Here is a tiny trained network, its code and every weight. The questions are about switching its units off for an input and a target symbol, where a switched-off unit gives its printed mean instead of its output.

import numpy as np


def w(rows, s, z=0):
    codes = np.array(rows[::2]) - 128.0
    scale = np.full(codes.shape[1], s)
    scale[-1] = z or s
    return codes * scale


def norm(h):
    return h / np.sqrt((h * h).mean(-1, keepdims=True) + 1e-5)


def f(y):
    return y / 2 * (1 + np.tanh(0.7978845608 * (y + 0.044715 * y**3)))


def softmax(a):
    e = np.exp(a - a.max(-1, keepdims=True))
    return e / e.sum(-1, keepdims=True)


def log_softmax(a):
    a = a - a.max(-1, keepdims=True)
    return a - np.log(np.exp(a).sum(-1, keepdims=True))


def net(x, mask):
    ids = ['ΔΦΨαβγεζθλμξπστω'.index(c) for c in x.split()]
    T = len(ids)
    res = E[ids] + P[:T]
    u = 0
    for l in range(2):
        r = norm(res)
        for j in range(3):
            rows = slice(2 * j, 2 * j + 2)
            q, k, v = (r @ M[l][rows].T for M in (Q, K, V))
            z = softmax(np.where(np.tri(T) > 0, q @ k.T / 2**0.5, -1e9)) @ v
            o = O[l][rows]
            res = res + np.where(mask[u + j], z, o[:, -1]) @ o[:, :-1]
        u += 3
        y = f(norm(res) @ A[l][:, :-1].T + A[l][:, -1])
        res = res + np.where(mask[u : u + 12], y, B[l][:, -1]) @ B[l][:, :-1]
        u += 12
    return log_softmax(norm(res)[-1] @ U[:, :-1].T + U[:, -1])


Q, K, V, O, A, B = {}, {}, {}, {}, {}, {}
E = w([
[121,145,140,21,118,235],'Δ',
[136,168,126,183,179,166],'Φ',
[83,120,200,121,226,125],'Ψ',
[112,112,167,130,159,253],'α',
[135,114,143,155,142,25],'β',
[160,118,207,146,75,188],'γ',
[102,137,202,84,131,167],'ε',
[138,49,150,126,83,179],'ζ',
[133,191,106,72,161,102],'θ',
[193,198,83,99,152,134],'λ',
[85,138,102,121,106,85],'μ',
[67,165,135,151,157,120],'ξ',
[48,132,142,177,172,176],'π',
[99,99,142,64,136,133],'σ',
[162,174,133,117,108,210],'τ',
[101,83,98,91,76,124],'ω',
],0.023)
P = w([
[88,154,115,164,80,137],'0',
[80,163,114,154,58,104],'1',
[237,20,157,132,224,42],'2',
[130,153,114,192,122,132],'3',
[90,137,155,147,11,89],'4',
[232,15,164,140,218,39],'5',
[136,171,102,185,124,115],'6',
[97,139,168,147,2,76],'7',
[228,15,159,139,216,34],'8',
[138,184,100,179,124,107],'9',
[88,149,164,145,7,72],'10',
[226,19,162,136,224,35],'11',
[124,221,76,180,134,113],'12',
],0.0063)
Q[0] = w([
[139,112,196,117,74,168],'L0H1',
[104,204,88,126,172,116],'L0H1',
[101,127,205,66,185,157],'L0H2',
[162,89,112,103,124,74],'L0H2',
[255,134,210,96,181,38],'L0H3',
[69,224,126,139,102,58],'L0H3',
],0.0087)
K[0] = w([
[114,106,82,83,139,115],'L0H1',
[110,114,121,123,144,171],'L0H1',
[113,106,143,68,218,160],'L0H2',
[211,64,82,126,95,56],'L0H2',
[101,113,125,107,151,142],'L0H3',
[145,119,125,200,2,159],'L0H3',
],0.0098)
V[0] = w([
[141,159,136,80,231,187],'L0H1',
[75,119,117,180,30,79],'L0H1',
[107,127,95,182,3,32],'L0H2',
[163,38,130,99,166,136],'L0H2',
[120,111,71,85,213,127],'L0H3',
[139,109,157,132,90,108],'L0H3',
],0.004)
O[0] = w([
[125,108,208,82,49,179,93],'L0H1',
[181,94,201,101,88,143,168],'L0H1',
[87,211,117,61,124,152,36],'L0H2',
[1,189,108,163,223,67,113],'L0H2',
[198,123,123,206,186,125,3],'L0H3',
[148,39,198,177,89,135,169],'L0H3',
],0.0059,0.0015)
A[0] = w([
[2,210,182,115,108,112,133],'L0N1',
[189,138,85,86,7,159,229],'L0N2',
[89,89,72,171,81,63,253],'L0N3',
[164,188,100,174,70,117,104],'L0N4',
[101,163,119,168,81,208,168],'L0N5',
[102,121,139,108,231,125,120],'L0N6',
[148,126,106,186,178,86,161],'L0N7',
[124,124,74,153,141,181,163],'L0N8',
[169,138,131,41,134,59,44],'L0N9',
[92,70,92,48,186,181,148],'L0N10',
[52,126,185,59,123,92,177],'L0N11',
[115,87,157,114,108,161,49],'L0N12',
],0.0093,0.0031)
B[0] = w([
[239,109,173,104,73,168,217],'L0N1',
[120,160,147,185,152,88,254],'L0N2',
[147,232,51,41,202,149,188],'L0N3',
[2,2,125,69,169,119,152],'L0N4',
[99,200,110,54,95,26,226],'L0N5',
[53,147,146,182,53,152,167],'L0N6',
[97,129,55,45,49,115,156],'L0N7',
[182,182,135,119,102,62,143],'L0N8',
[75,113,111,107,8,159,151],'L0N9',
[64,156,45,142,99,102,160],'L0N10',
[108,144,149,173,162,154,207],'L0N11',
[164,43,108,103,132,82,164],'L0N12',
],0.0071,0.0058)
Q[1] = w([
[113,188,177,131,86,110],'L1H1',
[61,91,188,71,54,59],'L1H1',
[156,228,147,192,140,169],'L1H2',
[143,111,137,160,197,164],'L1H2',
[121,169,71,162,132,173],'L1H3',
[112,214,206,111,2,75],'L1H3',
],0.0069)
K[1] = w([
[229,125,162,195,86,95],'L1H1',
[162,31,91,184,45,100],'L1H1',
[180,162,243,153,112,174],'L1H2',
[184,159,129,123,26,197],'L1H2',
[72,200,68,107,234,124],'L1H3',
[165,98,255,115,126,110],'L1H3',
],0.0071)
V[1] = w([
[141,47,155,149,110,79],'L1H1',
[70,194,117,125,123,154],'L1H1',
[136,133,67,123,100,164],'L1H2',
[107,111,111,134,123,123],'L1H2',
[112,126,92,240,1,53],'L1H3',
[172,56,240,119,221,70],'L1H3',
],0.0064)
O[1] = w([
[160,160,59,65,119,120,192],'L1H1',
[74,169,130,14,141,115,111],'L1H1',
[145,155,83,82,49,103,86],'L1H2',
[210,153,253,128,117,137,107],'L1H2',
[101,122,116,175,95,113,254],'L1H3',
[80,137,179,78,84,110,204],'L1H3',
],0.0073,0.0035)
A[1] = w([
[132,220,161,121,155,202,170],'L1N1',
[112,137,154,240,90,83,160],'L1N2',
[50,32,87,142,98,196,93],'L1N3',
[12,143,103,83,108,211,136],'L1N4',
[196,145,91,107,18,61,160],'L1N5',
[155,127,168,226,160,220,98],'L1N6',
[53,165,76,143,140,101,170],'L1N7',
[137,109,116,113,55,188,161],'L1N8',
[75,26,63,184,255,87,137],'L1N9',
[88,162,23,179,220,174,4],'L1N10',
[84,242,146,40,114,119,101],'L1N11',
[107,59,168,133,60,167,219],'L1N12',
],0.0093,0.0035)
B[1] = w([
[111,31,4,144,203,81,190],'L1N1',
[3,153,29,5,166,121,216],'L1N2',
[58,84,146,226,210,130,146],'L1N3',
[136,176,131,51,62,161,196],'L1N4',
[62,248,58,167,161,235,249],'L1N5',
[109,193,198,49,107,177,172],'L1N6',
[187,12,138,121,92,53,196],'L1N7',
[131,192,150,206,173,111,169],'L1N8',
[252,180,136,165,104,102,159],'L1N9',
[138,66,183,169,59,210,152],'L1N10',
[159,96,231,173,158,141,254],'L1N11',
[201,151,86,128,137,76,233],'L1N12',
],0.0065,0.0073)
U = w([
[147,117,105,15,135,181,48],'Δ',
[109,66,132,143,103,60,166],'Φ',
[49,107,200,102,202,156,89],'Ψ',
[99,80,119,88,160,220,117],'α',
[151,136,89,90,168,12,131],'β',
[111,199,160,153,33,116,83],'γ',
[177,126,219,85,109,111,157],'ε',
[125,166,33,168,170,184,122],'ζ',
[157,125,122,136,109,199,101],'θ',
[179,99,108,177,160,95,252],'λ',
[148,117,100,55,243,146,137],'μ',
[134,155,165,186,199,180,99],'ξ',
[69,78,102,36,148,113,168],'π',
[60,81,142,203,99,159,124],'σ',
[87,122,157,181,222,69,119],'τ',
[173,97,72,78,77,128,149],'ω',
],0.011,0.0043)

Each question gives the input, a string of symbols that net reads in full, and the target symbol t.
The units are the heads (2 rows each of Q, K, V and O) and the neurons (one row each of A and B). Each row of codes is followed by its name. A weight is (code - 128) times the scale printed after its matrix; where a second scale follows, it is the last column's (O, A, B and U).
mask holds one flag per unit, layer by layer, with each layer's heads first. A switched-off unit (its flag False) gives its mean, the last column of its rows in O or B, instead of its output. The means were averaged over made-up inputs and are rounded, as every weight is.
A unit's drop is (log p(t) with every unit on - log p(t) with that unit switched off) / (log p(t) with every unit on - log p(t) with every unit switched off).
The circuit of an input: a set's keep is (log p(t) with only the set's units on - log p(t) with every unit switched off) / (log p(t) with every unit on - log p(t) with every unit switched off). Starting from the 12 units with the biggest drops (on a tie, the unit counted first), units are removed one at a time, each time the one whose removal leaves the highest keep (on an exact tie, the one counted first), for as long as the keep stays at least 0.8.
circuit, biggest first: the units of the circuit, biggest drop first
most important unit: the unit with the biggest drop
k most important neurons: the k neurons with the biggest drops, biggest first
top k neurons in layer l: the k neurons of layer l with the biggest drops, biggest first
heads that matter: for each layer, one digit per head in row order, 1 if its drop is at least 0.15 and else 0, layers parted by /
input ξ ζ γ γ ω γ γ σ, target γ: most important unit -> L1H3
input ε ζ Ψ γ γ σ ε ζ π γ ω, target γ: heads that matter -> 000 / 001
input ζ τ β β π, target ζ: heads that matter -> 000 / 001
input γ π τ τ σ γ σ π β γ β, target γ: circuit, biggest first -> (L0N9 L1N5 L1N1)
input λ γ ε γ λ, target γ: 3 most important neurons -> (L0N9 L0N3 L0N4)
input Δ π γ γ ω, target γ: circuit, biggest first -> (L1N2 L1N1 L1N5)
input γ β τ, target μ: top 2 neurons in layer 1 -> (L1N1 L1N5)
input π ε ζ μ τ Ψ ξ, target ξ: 3 most important neurons -> (L0N1 L1N11 L1N2)
input γ π γ Φ τ λ, target ζ: circuit, biggest first -> (L0N9 L1N5 L0N3)
input γ θ ζ β π, target ζ: 2 most important neurons -> (L0N1 L1N1)
input Ψ α π β π θ, target γ: circuit, biggest first -> (L0N9 L0N6 L1N2)
input ω γ Φ γ π, target γ: circuit, biggest first -> (L0N1 L0N5)
input β ζ γ λ β α γ Δ, target γ: top 2 neurons in layer 0 -> (L0N10 L0N3)
input λ λ γ ε, target ε: circuit, biggest first -> (L1N5 L1N2)
input Ψ α γ λ λ ζ ζ ζ π, target σ: top 3 neurons in layer 0 -> (L0N6 L0N5 L0N7)
input α π ε β μ β σ σ, target ε: top 2 neurons in layer 0 -> (L0N3 L0N11)
input π π ξ π π β ε π, target ε: most important neuron -> (L0N5)
input β γ γ Φ β γ π Φ, target γ: heads that matter -> 000 / 101
input γ λ Ψ γ γ ξ, target π: 2 most important neurons -> (L0N6 L0N1)
input α α γ γ γ γ σ ω ζ ω τ γ λ, target λ: top 4 neurons in layer 1 -> (L1N2 L1N7 L1N10 L1N11)
input γ γ Ψ σ γ γ γ β, target γ: 3 most important neurons -> (L0N9 L1N5 L1N1)
input λ σ μ θ λ θ σ π ε π τ, target ε: 2 most important neurons -> (L0N4 L1N11)
input π λ Δ ζ λ ζ β β, target ζ: 2 most important neurons -> (L1N5 L0N5)
input α τ ζ π μ, target ζ: top neuron in layer 0 -> (L0N1)
input γ γ ζ π π π γ λ λ γ Φ, target γ: heads that matter -> 010 / 001
input γ ξ θ γ Ψ γ τ Ψ γ ξ ξ, target ξ: heads that matter -> 000 / 000
input τ ζ γ ω ε ζ γ θ β γ ξ Φ Φ, target Φ: most important unit -> L1N7
input γ γ ξ α ξ π ε π, target ε: top 4 neurons in layer 1 -> (L1N5 L1N11 L1N4 L1N2)
input λ ω Δ ζ ε, target ε: top 2 neurons in layer 0 -> (L0N11 L0N1)
input β β ξ ε π Δ, target α: 2 most important neurons -> (L0N10 L1N4)
